Below are the code and all the weights of a small trained network. Each question names an input and a class and asks about switching units off, where a switched-off unit gives its printed mean instead of its output.

import numpy as np


def w(rows, s, z=0):
    codes = np.array(rows[::2]) - 128.0
    scale = np.full(codes.shape[1], s)
    scale[-1] = z or s
    return codes * scale


def f(y):
    return y / 2 * (1 + np.tanh(0.7978845608 * (y + 0.044715 * y**3)))


def log_softmax(a):
    a = a - a.max(-1, keepdims=True)
    return a - np.log(np.exp(a).sum(-1, keepdims=True))


def net(x, mask):
    res = np.array(x, float).reshape(1, 7) / 4 @ E
    y = f(res @ A[0][:, :-1].T + A[0][:, -1])
    res = res + np.where(mask, y, B[0][:, -1]) @ B[0][:, :-1]
    return log_softmax(res[-1] @ U[:, :-1].T + U[:, -1])


A, B = {}, {}
E = w([
[135,130,122,135,126,135,127,137,128,116,125],'x0',
[119,128,135,129,115,124,108,108,129,120,136],'x1',
[102,72,101,220,213,6,132,66,182,102,33],'x2',
[125,125,146,124,131,124,116,120,123,135,131],'x3',
[197,19,36,48,170,89,125,79,92,69,217],'x4',
[153,141,131,137,119,136,117,95,109,148,136],'x5',
[23,251,67,209,173,179,125,150,3,67,118],'x6',
],0.0059)
A[0] = w([
[111,129,111,88,62,147,131,178,79,147,154,46],'n0',
[86,158,68,189,130,152,123,168,36,49,101,131],'n1',
[168,147,135,135,174,107,150,78,148,75,97,2],'n2',
[101,102,125,159,201,70,134,51,128,109,41,51],'n3',
[151,34,62,101,181,120,215,63,58,42,253,112],'n4',
[177,180,157,79,127,173,130,162,130,129,190,12],'n5',
[67,183,93,155,194,99,113,145,31,125,166,11],'n6',
],0.0063,0.0056)
B[0] = w([
[104,148,45,119,123,155,151,48,195,71,99,141],'n0',
[139,77,165,82,131,48,94,173,171,124,101,218],'n1',
[69,64,20,121,124,244,17,98,245,139,30,117],'n2',
[105,172,71,96,65,243,205,47,113,30,153,182],'n3',
[49,105,209,223,82,154,166,171,103,174,159,254],'n4',
[81,93,2,91,184,234,122,56,151,76,66,144],'n5',
[214,40,115,69,192,125,2,85,254,224,102,160],'n6',
],0.0086,0.0063)
U = w([
[50,157,172,191,102,162,143,168,125,195,104,157],'0',
[182,36,102,34,141,66,33,100,228,207,128,56],'1',
[54,161,1,46,122,247,150,23,148,53,116,1],'2',
[136,174,124,107,130,76,146,143,79,140,130,240],'3',
[137,168,144,98,104,84,138,151,91,115,136,226],'4',
[121,147,153,100,107,103,136,144,79,118,101,175],'5',
[142,179,129,120,118,85,123,129,105,128,151,206],'6',
],0.0094,0.0066)

Each question gives the input, the list of numbers given to net, and the class t.
The units are the neurons (one row each of A and B). Each row of codes is followed by its name. A weight is (code - 128) times the scale printed after its matrix; where a second scale follows, it is the last column's (A, B and U).
mask holds one flag per neuron, in row order. A switched-off neuron (its flag False) gives its mean, the last column of its row in B, instead of its output. The means were averaged over made-up inputs and are rounded, as every weight is.
A unit's drop is (log p(t) with every unit on - log p(t) with that unit switched off) / (log p(t) with every unit on - log p(t) with every unit switched off).
The circuit of an input: a set's keep is (log p(t) with only the set's units on - log p(t) with every unit switched off) / (log p(t) with every unit on - log p(t) with every unit switched off). Starting from all 7 units, units are removed one at a time, each time the one whose removal leaves the highest keep (on an exact tie, the one counted first), for as long as the keep stays at least 0.8.
units of the circuit, in order: the units of the circuit, biggest drop first
unit that matters most: the unit with the biggest drop
top k neurons: the k neurons with the biggest drops, biggest first
drop of u: that unit's drop, to one decimal
input [-2,8,-8,1,-7,-4,6], class 2: unit that matters most	n0
input [0,4,-8,-3,-4,5,4], class 2: units of the circuit, in order	n5, n0
input [-4,2,-2,-2,-5,-3,6], class 1: units of the circuit, in order	n6, n1, n4
input [-5,-4,6,-4,-4,3,7], class 1: units of the circuit, in order	n6, n1
input [-4,2,-8,-1,-2,-2,3], class 2: top 2 neurons	n5, n0
input [-5,5,-6,-2,0,5,0], class 2: top 2 neurons	n5, n4
input [8,-1,-2,8,6,5,-7], class 4: top 2 neurons	n4, n6
input [8,-7,-8,3,-7,-6,-3], class 2: units of the circuit, in order	n5, n4
input [-6,2,-5,-4,6,0,7], class 1: top 3 neurons	n6, n1, n3
input [-4,5,8,2,8,-3,-8], class 0: units of the circuit, in order	n4, n3
input [6,-1,-1,0,-1,-7,7], class 1: units of the circuit, in order	n6, n1
input [2,1,6,4,3,-3,-1], class 2: top 3 neurons	n3, n1, n2
input [-6,-5,8,-6,-3,-1,4], class 2: top 2 neurons	n3, n4
input [-5,-1,-6,-2,6,2,-2], class 0: units of the circuit, in order	n4
input [8,8,-8,-6,1,-3,4], class 2: top 3 neurons	n5, n0, n4
input [-1,5,-8,0,4,3,8], class 1: drop of n6	0.7
input [0,1,-3,0,7,-4,-6], class 0: drop of n4	0.7
input [3,3,8,-8,-2,-3,7], class 2: drop of n3	2.7
